Here is a tiny trained network, its code and every weight. The questions are about switching its units off for an input and a class, where a switched-off unit gives its printed mean instead of its output.

import numpy as np


def w(rows, s, z=0):
    codes = np.array(rows[::2]) - 128.0
    scale = np.full(codes.shape[1], s)
    scale[-1] = z or s
    return codes * scale


def norm(h):
    return h / np.sqrt((h * h).mean(-1, keepdims=True) + 1e-5)


def f(y):
    return np.maximum(y, 0)


def log_softmax(a):
    a = a - a.max(-1, keepdims=True)
    return a - np.log(np.exp(a).sum(-1, keepdims=True))


def net(x, mask):
    res = np.array(x, float).reshape(1, 7) / 4 @ E
    u = 0
    for l in range(4):
        y = f(norm(res) @ A[l][:, :-1].T + A[l][:, -1])
        res = res + np.where(mask[u : u + 3], y, B[l][:, -1]) @ B[l][:, :-1]
        u += 3
    return log_softmax(norm(res)[-1] @ U[:, :-1].T + U[:, -1])


A, B = {}, {}
E = w([
[42,155,69,109,201,159,194,122,214,219,111,174],'x0',
[139,194,142,84,164,79,82,87,200,133,93,103],'x1',
[67,96,136,82,149,161,98,138,68,106,103,114],'x2',
[44,153,159,143,253,75,101,145,91,10,190,140],'x3',
[106,142,109,160,26,59,58,178,142,88,43,165],'x4',
[120,124,189,141,127,185,26,87,163,167,115,121],'x5',
[57,158,186,195,105,76,128,178,63,88,137,127],'x6',
],0.0058)
A[0] = w([
[86,186,165,101,103,241,177,3,166,80,215,116,65],'L0N0',
[119,128,54,2,68,165,16,121,106,141,19,119,122],'L0N1',
[17,154,75,107,112,42,158,150,146,103,3,226,3],'L0N2',
],0.0046,0.0015)
B[0] = w([
[56,151,37,150,150,164,75,85,161,91,178,217,199],'L0N0',
[194,70,66,95,130,215,170,250,133,165,95,143,254],'L0N1',
[44,177,81,168,178,107,83,150,145,227,87,93,251],'L0N2',
],0.011,0.0038)
A[1] = w([
[57,84,104,183,124,124,105,174,81,70,164,107,254],'L1N0',
[117,74,111,54,158,159,163,23,199,116,156,179,154],'L1N1',
[203,137,95,251,113,117,253,105,203,142,176,87,188],'L1N2',
],0.0053,0.0011)
B[1] = w([
[248,182,125,107,160,100,105,107,157,21,139,153,253],'L1N0',
[123,203,199,163,84,219,111,77,141,149,229,64,227],'L1N1',
[52,59,153,75,124,12,126,153,106,134,118,171,209],'L1N2',
],0.011,0.0044)
A[2] = w([
[39,48,167,82,205,205,87,83,159,123,182,75,145],'L2N0',
[77,6,194,99,111,100,97,149,157,68,117,173,80],'L2N1',
[151,125,226,148,253,242,231,72,166,190,179,104,8],'L2N2',
],0.0049,0.0011)
B[2] = w([
[241,143,171,168,157,118,139,73,170,191,188,79,247],'L2N0',
[61,37,190,128,163,126,181,70,102,151,144,153,171],'L2N1',
[251,187,156,153,151,71,105,65,149,138,106,150,253],'L2N2',
],0.012,0.0039)
A[3] = w([
[115,113,132,128,73,49,128,99,119,121,145,138,24],'L3N0',
[74,168,112,189,129,118,131,152,190,116,117,131,107],'L3N1',
[91,168,206,168,171,147,144,138,89,1,103,133,2],'L3N2',
],0.0088,0.00095)
B[3] = w([
[99,67,108,103,79,85,161,72,57,169,155,109,187],'L3N0',
[31,144,114,70,147,103,140,107,147,89,122,67,217],'L3N1',
[143,59,100,225,212,180,44,150,7,63,75,128,253],'L3N2',
],0.013,0.0051)
U = w([
[126,103,119,185,181,127,61,141,76,41,134,120,140],'0',
[7,211,74,112,170,110,116,143,183,161,76,85,38],'1',
[180,199,149,152,160,150,114,68,204,184,228,135,254],'2',
[171,86,97,81,78,210,116,205,174,171,97,145,163],'3',
[61,79,130,103,67,68,174,76,111,167,154,162,45],'4',
],0.011,0.0012)

Each question gives the input, the list of numbers given to net, and the class t.
The units are the neurons (one row each of A and B). Each row of codes is followed by its name. A weight is (code - 128) times the scale printed after its matrix; where a second scale follows, it is the last column's (A, B and U).
mask holds one flag per neuron, layer by layer. A switched-off neuron (its flag False) gives its mean, the last column of its row in B, instead of its output. The means were averaged over made-up inputs and are rounded, as every weight is.
A unit's drop is (log p(t) with every unit on - log p(t) with that unit switched off) / (log p(t) with every unit on - log p(t) with every unit switched off).
The circuit of an input: a set's keep is (log p(t) with only the set's units on - log p(t) with every unit switched off) / (log p(t) with every unit on - log p(t) with every unit switched off). Starting from all 12 units, units are removed one at a time, each time the one whose removal leaves the highest keep (on an exact tie, the one counted first), for as long as the keep stays at least 0.8.
circuit, biggest first: the units of the circuit, biggest drop first
top k neurons: the k neurons with the biggest drops, biggest first
k most important neurons of layer l: the k neurons of layer l with the biggest drops, biggest first
drop of u: that unit's drop, to one decimal
input [-4,-7,-1,0,-8,2,2], class 2: top 2 neurons -> (L0N0, L2N0)
input [-5,-6,-8,-7,-7,-7,-6], class 4: circuit, biggest first -> (L1N2)
input [3,2,-8,-3,4,4,-5], class 3: circuit, biggest first -> (L0N1, L2N0)
input [-3,-5,8,-5,-2,1,3], class 3: circuit, biggest first -> (L0N1, L3N2)
input [3,-8,-4,-3,5,-7,0], class 4: top 2 neurons -> (L1N2, L3N0)
input [0,5,-1,-1,6,0,-1], class 1: top 2 neurons -> (L0N2, L3N1)
input [5,-4,2,-3,-2,2,6], class 2: top 3 neurons -> (L1N2, L2N2, L3N2)
input [-3,5,-1,2,8,3,-2], class 3: top 2 neurons -> (L0N1, L0N0)
input [0,7,8,7,2,2,-4], class 2: top 3 neurons -> (L2N0, L3N2, L3N1)
input [1,5,7,4,1,-3,-8], class 2: top 3 neurons -> (L2N0, L1N1, L3N2)
input [-6,8,-5,-1,5,-6,-3], class 4: 2 most important neurons of layer 3 -> (L3N0, L3N2)
input [-7,-6,-1,-5,3,8,3], class 3: top 3 neurons -> (L3N2, L1N2, L0N1)
input [2,8,-5,-3,4,-7,-7], class 1: drop of L0N2 -> 0.3
input [-1,3,-3,-1,7,-1,-8], class 3: circuit, biggest first -> (L0N1)
input [-7,-1,0,4,-8,5,1], class 2: drop of L0N1 -> -0.1
input [7,-6,1,3,4,-8,7], class 1: drop of L0N2 -> 2.6
